Below is a small trained network, with its code and all its weights. Each question gives an input and a target symbol and asks what happens when units are switched off, that is, made to give their printed mean instead of their output.

import numpy as np


def w(rows, s, z=0):
    codes = np.array(rows[::2]) - 128.0
    scale = np.full(codes.shape[1], s)
    scale[-1] = z or s
    return codes * scale


def f(y):
    return np.maximum(y, 0)


def softmax(a):
    e = np.exp(a - a.max(-1, keepdims=True))
    return e / e.sum(-1, keepdims=True)


def log_softmax(a):
    a = a - a.max(-1, keepdims=True)
    return a - np.log(np.exp(a).sum(-1, keepdims=True))


def net(x, mask):
    ids = ['ΔΨβεζηλμξστω'.index(c) for c in x.split()]
    T = len(ids)
    res = E[ids] + P[:T]
    u = 0
    for l in range(2):
        r = res
        for j in range(2):
            rows = slice(2 * j, 2 * j + 2)
            q, k, v = (r @ M[l][rows].T for M in (Q, K, V))
            z = softmax(np.where(np.tri(T) > 0, q @ k.T / 2**0.5, -1e9)) @ v
            o = O[l][rows]
            res = res + np.where(mask[u + j], z, o[:, -1]) @ o[:, :-1]
        u += 2
        y = f(res @ A[l][:, :-1].T + A[l][:, -1])
        res = res + np.where(mask[u : u + 4], y, B[l][:, -1]) @ B[l][:, :-1]
        u += 4
    return log_softmax(res[-1] @ U[:, :-1].T + U[:, -1])


Q, K, V, O, A, B = {}, {}, {}, {}, {}, {}
E = w([
[135,178,204,82,191],'Δ',
[165,69,96,143,90],'Ψ',
[128,107,20,127,139],'β',
[107,98,121,79,73],'ε',
[152,90,158,104,158],'ζ',
[107,158,188,129,90],'η',
[91,111,154,55,138],'λ',
[119,156,95,102,187],'μ',
[104,98,154,63,104],'ξ',
[145,88,80,79,134],'σ',
[96,128,103,67,83],'τ',
[5,157,147,138,104],'ω',
],0.025)
P = w([
[28,35,132,128,130],'0',
[53,53,129,123,130],'1',
[72,65,129,124,133],'2',
[89,79,133,121,132],'3',
[104,87,130,118,133],'4',
[122,98,127,112,135],'5',
[137,109,126,111,136],'6',
[153,118,125,109,137],'7',
[168,132,123,105,138],'8',
[188,140,126,99,140],'9',
[204,159,124,95,138],'10',
[217,163,125,96,142],'11',
[239,180,126,91,142],'12',
[254,191,124,85,142],'13',
],0.0084)
Q[0] = w([
[127,100,103,1,121],'0.h0',
[140,100,145,43,97],'0.h0',
[121,122,98,157,182],'0.h1',
[129,98,102,59,114],'0.h1',
],0.05)
K[0] = w([
[229,138,89,123,195],'0.h0',
[244,150,136,140,125],'0.h0',
[77,57,132,127,165],'0.h1',
[253,119,100,124,192],'0.h1',
],0.033)
V[0] = w([
[88,142,120,117,252],'0.h0',
[143,46,220,163,184],'0.h0',
[117,157,130,100,173],'0.h1',
[132,109,125,162,171],'0.h1',
],0.017)
O[0] = w([
[152,246,82,150,255,226],'0.h0',
[253,194,160,76,109,4],'0.h0',
[131,180,126,112,194,152],'0.h1',
[174,142,107,144,138,46],'0.h1',
],0.0091,0.0038)
A[0] = w([
[110,56,79,135,115,3],'0.n0',
[179,246,188,130,26,121],'0.n1',
[159,51,85,1,112,159],'0.n2',
[169,132,151,21,43,110],'0.n3',
],0.0087,0.0028)
B[0] = w([
[121,209,130,60,30,192],'0.n0',
[152,178,133,174,37,184],'0.n1',
[187,30,84,104,109,252],'0.n2',
[149,68,183,189,255,196],'0.n3',
],0.0097,0.013)
Q[1] = w([
[195,39,54,92,209],'1.h0',
[164,180,189,188,107],'1.h0',
[2,99,46,77,138],'1.h1',
[117,117,89,73,194],'1.h1',
],0.026)
K[1] = w([
[208,105,48,103,161],'1.h0',
[140,136,225,103,148],'1.h0',
[135,110,5,18,118],'1.h1',
[191,99,58,119,168],'1.h1',
],0.029)
V[1] = w([
[127,163,82,220,56],'1.h0',
[164,114,4,199,101],'1.h0',
[135,131,106,113,101],'1.h1',
[132,127,132,118,144],'1.h1',
],0.016)
O[1] = w([
[161,175,134,182,6,52],'1.h0',
[178,190,12,255,69,253],'1.h0',
[93,144,61,151,90,198],'1.h1',
[128,130,139,136,135,129],'1.h1',
],0.0073,0.014)
A[1] = w([
[217,91,131,62,78,111],'1.n0',
[131,213,150,162,167,97],'1.n1',
[173,151,203,69,87,130],'1.n2',
[8,194,157,198,145,3],'1.n3',
],0.012,0.0047)
B[1] = w([
[76,146,207,166,168,254],'1.n0',
[64,98,159,131,133,199],'1.n1',
[176,131,1,118,62,230],'1.n2',
[171,113,237,105,140,208],'1.n3',
],0.013,0.015)
U = w([
[123,220,162,1,126,217],'Δ',
[123,89,202,144,146,4],'Ψ',
[104,207,206,135,87,146],'β',
[75,102,182,74,131,58],'ε',
[254,171,198,93,189,141],'ζ',
[214,45,188,26,65,68],'η',
[136,133,166,25,166,90],'λ',
[47,211,180,107,195,153],'μ',
[132,88,175,58,167,22],'ξ',
[104,81,73,126,182,220],'σ',
[24,135,171,60,94,67],'τ',
[118,167,233,39,126,247],'ω',
],0.0056,0.0046)

Each question gives the input, a string of symbols that net reads in full, and the target symbol t.
The units are the heads (2 rows each of Q, K, V and O) and the neurons (one row each of A and B). Each row of codes is followed by its name. A weight is (code - 128) times the scale printed after its matrix; where a second scale follows, it is the last column's (O, A, B and U).
mask holds one flag per unit, layer by layer, with each layer's heads first. A switched-off unit (its flag False) gives its mean, the last column of its rows in O or B, instead of its output. The means were averaged over made-up inputs and are rounded, as every weight is.
A unit's drop is (log p(t) with every unit on - log p(t) with that unit switched off) / (log p(t) with every unit on - log p(t) with every unit switched off).
The circuit of an input: a set's keep is (log p(t) with only the set's units on - log p(t) with every unit switched off) / (log p(t) with every unit on - log p(t) with every unit switched off). Starting from all 12 units, units are removed one at a time, each time the one whose removal leaves the highest keep (on an exact tie, the one counted first), for as long as the keep stays at least 0.8.
circuit, biggest first: the units of the circuit, biggest drop first
unit that matters most: the unit with the biggest drop
top k neurons: the k neurons with the biggest drops, biggest first
k most important neurons of layer l: the k neurons of layer l with the biggest drops, biggest first
heads that matter: for each layer, one digit per head in row order, 1 if its drop is at least 0.15 and else 0, layers parted by /
drop when u is switched off: that unit's drop, to one decimal
input λ λ ε, target ε: top 4 neurons -> 1.n0, 0.n3, 0.n0, 0.n2
input τ β ζ β ε, target β: circuit, biggest first -> 1.h0, 0.n3
input σ β η λ τ η μ ω ε β ζ ε, target ζ: heads that matter -> 10 / 00
input σ η η τ σ ω ξ μ ε λ, target μ: 2 most important neurons of layer 1 -> 1.n1, 1.n2
input σ ε σ Δ λ τ, target Δ: circuit, biggest first -> 0.h0, 1.h0, 1.n2, 0.n1
input σ η τ τ σ η μ σ η Ψ τ ξ, target Ψ: circuit, biggest first -> 0.h0, 1.n0, 0.n3, 0.n2
input β Δ τ σ σ σ η, target η: heads that matter -> 00 / 10
input ζ τ η ω η τ, target ζ: circuit, biggest first -> 0.h0
input τ τ τ ξ λ σ σ ω τ τ σ Ψ τ Δ, target Δ: circuit, biggest first -> 1.n2, 1.h0, 0.n2, 0.n3
input μ Δ λ, target Δ: top 3 neurons -> 1.n2, 0.n1, 0.n2
input σ τ Ψ Δ τ Δ ζ τ ω σ Δ ε η, target η: top 3 neurons -> 1.n2, 0.n1, 0.n3
input ξ μ ε, target μ: circuit, biggest first -> 0.h0, 0.n2
input λ ω ε ξ, target ξ: circuit, biggest first -> 1.h0, 0.h0, 0.n3, 0.n2
input σ η β μ σ λ σ σ μ ω, target ω: circuit, biggest first -> 0.n2, 1.n3, 1.h0
input τ ω ε, target ε: 2 most important neurons of layer 0 -> 0.n3, 0.n2
input τ σ σ σ ζ λ, target ζ: top 2 neurons -> 0.n3, 0.n1
input τ ζ σ λ, target σ: top 2 neurons -> 1.n3, 1.n0
input η ω η ω Ψ ξ, target Ψ: unit that matters most -> 1.n0
input ξ β ζ σ η σ ξ ζ η ω σ ε μ τ, target μ: top 3 neurons -> 1.n1, 0.n2, 0.n0
input ζ τ σ β τ, target β: unit that matters most -> 1.h0
input ω Δ σ ξ τ σ η Ψ λ, target Ψ: drop when 1.n0 is switched off -> 0.9
input σ μ ω σ σ β σ σ τ, target σ: drop when 0.n2 is switched off -> 0.2
input σ σ Δ σ μ ξ, target μ: drop when 1.n1 is switched off -> 0.3
input σ ω ε, target σ: drop when 1.n0 is switched off -> 0.1
input σ σ Δ σ τ ζ σ ω η Ψ, target Ψ: top 3 neurons -> 1.n0, 0.n2, 0.n3
input τ σ ω ξ ω σ β τ ξ σ Ψ ε, target Ψ: top 2 neurons -> 1.n0, 0.n3
input τ τ η τ τ τ τ τ τ, target τ: top neuron -> 0.n0
input ξ τ ζ Δ ε, target Δ: top 3 neurons -> 1.n2, 0.n1, 0.n2
